Here is a tiny trained network, its code and every weight. The questions are about switching its units off for an input and a class, where a switched-off unit gives its printed mean instead of its output.

import numpy as np


def w(rows, s, z=0):
    codes = np.array(rows[::2]) - 128.0
    scale = np.full(codes.shape[1], s)
    scale[-1] = z or s
    return codes * scale


def f(y):
    return np.maximum(y, 0)


def log_softmax(a):
    a = a - a.max(-1, keepdims=True)
    return a - np.log(np.exp(a).sum(-1, keepdims=True))


def net(x, mask):
    res = np.array(x, float).reshape(1, 6) / 4 @ E
    y = f(res @ A[0][:, :-1].T + A[0][:, -1])
    res = res + np.where(mask, y, B[0][:, -1]) @ B[0][:, :-1]
    return log_softmax(res[-1] @ U[:, :-1].T + U[:, -1])


A, B = {}, {}
E = w([
[127,134,133,127,121,136,131,119,135],'x0',
[194,254,59,180,147,95,154,136,87],'x1',
[123,127,125,132,123,127,138,121,130],'x2',
[200,109,166,121,207,121,142,23,40],'x3',
[114,144,133,128,135,136,128,129,125],'x4',
[64,152,106,59,89,25,45,89,99],'x5',
],0.0092)
A[0] = w([
[111,34,195,99,156,166,124,106,157,118],'n1',
[42,116,140,69,95,106,82,174,169,111],'n2',
[104,179,79,166,69,146,138,255,206,138],'n3',
[178,161,116,171,133,140,167,148,104,15],'n4',
[195,167,126,149,181,141,149,111,91,67],'n5',
[141,221,53,167,136,85,127,142,118,1],'n6',
[45,95,137,75,58,111,71,135,142,176],'n7',
[180,163,135,164,171,136,140,107,84,31],'n8',
[64,106,128,77,79,117,100,144,147,103],'n9',
[109,174,103,63,109,38,68,70,72,78],'n10',
],0.0077,0.0017)
B[0] = w([
[161,38,202,110,105,224,146,189,71,216],'n1',
[99,178,88,141,134,58,84,89,236,210],'n2',
[139,24,241,76,119,251,138,151,12,254],'n3',
[146,184,101,133,175,89,104,104,117,181],'n4',
[192,187,47,218,231,100,149,92,133,204],'n5',
[138,26,218,121,107,240,173,149,96,206],'n6',
[101,177,69,162,138,39,97,61,241,218],'n7',
[177,171,96,180,190,96,156,105,120,193],'n8',
[111,179,62,147,135,52,109,76,213,190],'n9',
[75,1,236,49,75,245,127,225,100,235],'n10',
],0.0057,0.0089)
U = w([
[101,82,162,93,100,155,134,149,135,245],'0',
[152,98,158,115,139,162,151,136,83,116],'1',
[126,244,38,154,150,42,126,101,178,56],'2',
],0.011,0.0011)

Each question gives the input, the list of numbers given to net, and the class t.
The units are the neurons (one row each of A and B). Each row of codes is followed by its name. A weight is (code - 128) times the scale printed after its matrix; where a second scale follows, it is the last column's (A, B and U).
mask holds one flag per neuron, in row order. A switched-off neuron (its flag False) gives its mean, the last column of its row in B, instead of its output. The means were averaged over made-up inputs and are rounded, as every weight is.
A unit's drop is (log p(t) with every unit on - log p(t) with that unit switched off) / (log p(t) with every unit on - log p(t) with every unit switched off).
The circuit of an input: a set's keep is (log p(t) with only the set's units on - log p(t) with every unit switched off) / (log p(t) with every unit on - log p(t) with every unit switched off). Starting from all 10 units, units are removed one at a time, each time the one whose removal leaves the highest keep (on an exact tie, the one counted first), for as long as the keep stays at least 0.8.
units of the circuit, in order: the units of the circuit, biggest drop first
most important unit: the unit with the biggest drop
k most important neurons: the k neurons with the biggest drops, biggest first
drop when u is switched off: that unit's drop, to one decimal
input [1,-7,-7,-1,8,5], class 2: units of the circuit, in order : [n7; n2]
input [1,-2,8,0,6,4], class 2: units of the circuit, in order : [n3; n7]
input [1,5,-5,2,2,-2], class 2: most important unit : n3
input [3,0,2,-5,4,8], class 2: 4 most important neurons : [n7; n2; n9; n1]
input [8,8,-4,3,7,5], class 1: 2 most important neurons : [n10; n6]
input [-3,8,-1,3,0,2], class 1: 2 most important neurons : [n6; n10]
input [1,6,-2,-7,2,-2], class 1: 2 most important neurons : [n3; n10]
input [5,7,-2,5,-6,5], class 1: drop when n10 is switched off : 0.9
input [4,8,6,-2,-4,3], class 0: drop when n8 is switched off : 0.0
input [-5,-4,-8,-1,0,4], class 2: drop when n3 is switched off : 0.2
